Below are the code and all the weights of a small trained network. Each question names an input and a class and asks about switching units off, where a switched-off unit gives its printed mean instead of its output.

import numpy as np


def w(rows, s, z=0):
    codes = np.array(rows[::2]) - 128.0
    scale = np.full(codes.shape[1], s)
    scale[-1] = z or s
    return codes * scale


def f(y):
    return y / 2 * (1 + np.tanh(0.7978845608 * (y + 0.044715 * y**3)))


def log_softmax(a):
    a = a - a.max(-1, keepdims=True)
    return a - np.log(np.exp(a).sum(-1, keepdims=True))


def net(x, mask):
    res = np.array(x, float).reshape(1, 8) / 4 @ E
    y = f(res @ A[0][:, :-1].T + A[0][:, -1])
    res = res + np.where(mask, y, B[0][:, -1]) @ B[0][:, :-1]
    return log_softmax(res[-1] @ U[:, :-1].T + U[:, -1])


A, B = {}, {}
E = w([
[130,127,126,132],'x0',
[134,135,129,127],'x1',
[1,156,119,173],'x2',
[128,137,144,120],'x3',
[129,132,132,126],'x4',
[138,130,115,145],'x5',
[164,92,199,238],'x6',
[124,119,120,135],'x7',
],0.0079)
A[0] = w([
[248,51,113,75,95],'N1',
[117,143,164,114,255],'N2',
[69,135,107,153,72],'N3',
[113,147,54,72,156],'N4',
[109,111,100,140,222],'N5',
[128,100,151,175,197],'N6',
],0.011,0.0043)
B[0] = w([
[39,212,119,163,255],'N1',
[160,114,73,89,189],'N2',
[107,190,101,177,151],'N3',
[194,82,254,118,212],'N4',
[174,126,148,145,173],'N5',
[162,99,174,100,196],'N6',
],0.0093,0.0063)
U = w([
[166,138,147,124,200],'0',
[63,252,120,161,3],'1',
[210,75,211,114,71],'2',
[172,105,99,117,200],'3',
[187,119,96,125,160],'4',
],0.011,0.005)

Each question gives the input, the list of numbers given to net, and the class t.
The units are the neurons (one row each of A and B). Each row of codes is followed by its name. A weight is (code - 128) times the scale printed after its matrix; where a second scale follows, it is the last column's (A, B and U).
mask holds one flag per neuron, in row order. A switched-off neuron (its flag False) gives its mean, the last column of its row in B, instead of its output. The means were averaged over made-up inputs and are rounded, as every weight is.
A unit's drop is (log p(t) with every unit on - log p(t) with that unit switched off) / (log p(t) with every unit on - log p(t) with every unit switched off).
The circuit of an input: a set's keep is (log p(t) with only the set's units on - log p(t) with every unit switched off) / (log p(t) with every unit on - log p(t) with every unit switched off). Starting from all 6 units, units are removed one at a time, each time the one whose removal leaves the highest keep (on an exact tie, the one counted first), for as long as the keep stays at least 0.8.
circuit, biggest first: the units of the circuit, biggest drop first
k most important neurons: the k neurons with the biggest drops, biggest first
drop when u is switched off: that unit's drop, to one decimal
input [3,-3,-6,-1,6,-2,-3,1], class 1: circuit, biggest first : [N1]
input [7,6,6,-4,6,-7,-6,2], class 0: 2 most important neurons : [N4; N1]
input [-8,8,-8,-8,7,3,-7,-7], class 1: 2 most important neurons : [N1; N6]
input [-5,-4,-7,1,8,-8,8,7], class 0: 3 most important neurons : [N1; N4; N6]
input [-1,-6,-8,-4,2,4,-6,1], class 1: 2 most important neurons : [N1; N6]
input [-7,-7,-4,7,1,-1,-7,-5], class 2: 2 most important neurons : [N4; N3]
input [8,-5,-8,0,0,-3,5,3], class 1: 2 most important neurons : [N1; N4]
input [-1,1,-3,3,1,-3,-7,-4], class 2: 2 most important neurons : [N4; N3]
input [-8,-1,-6,-2,3,-2,2,5], class 1: drop when N2 is switched off : 0.0
input [8,4,6,-2,-4,-7,-8,-5], class 2: drop when N4 is switched off : 0.9
input [2,-5,-8,0,-1,-2,3,-5], class 1: drop when N4 is switched off : 0.1
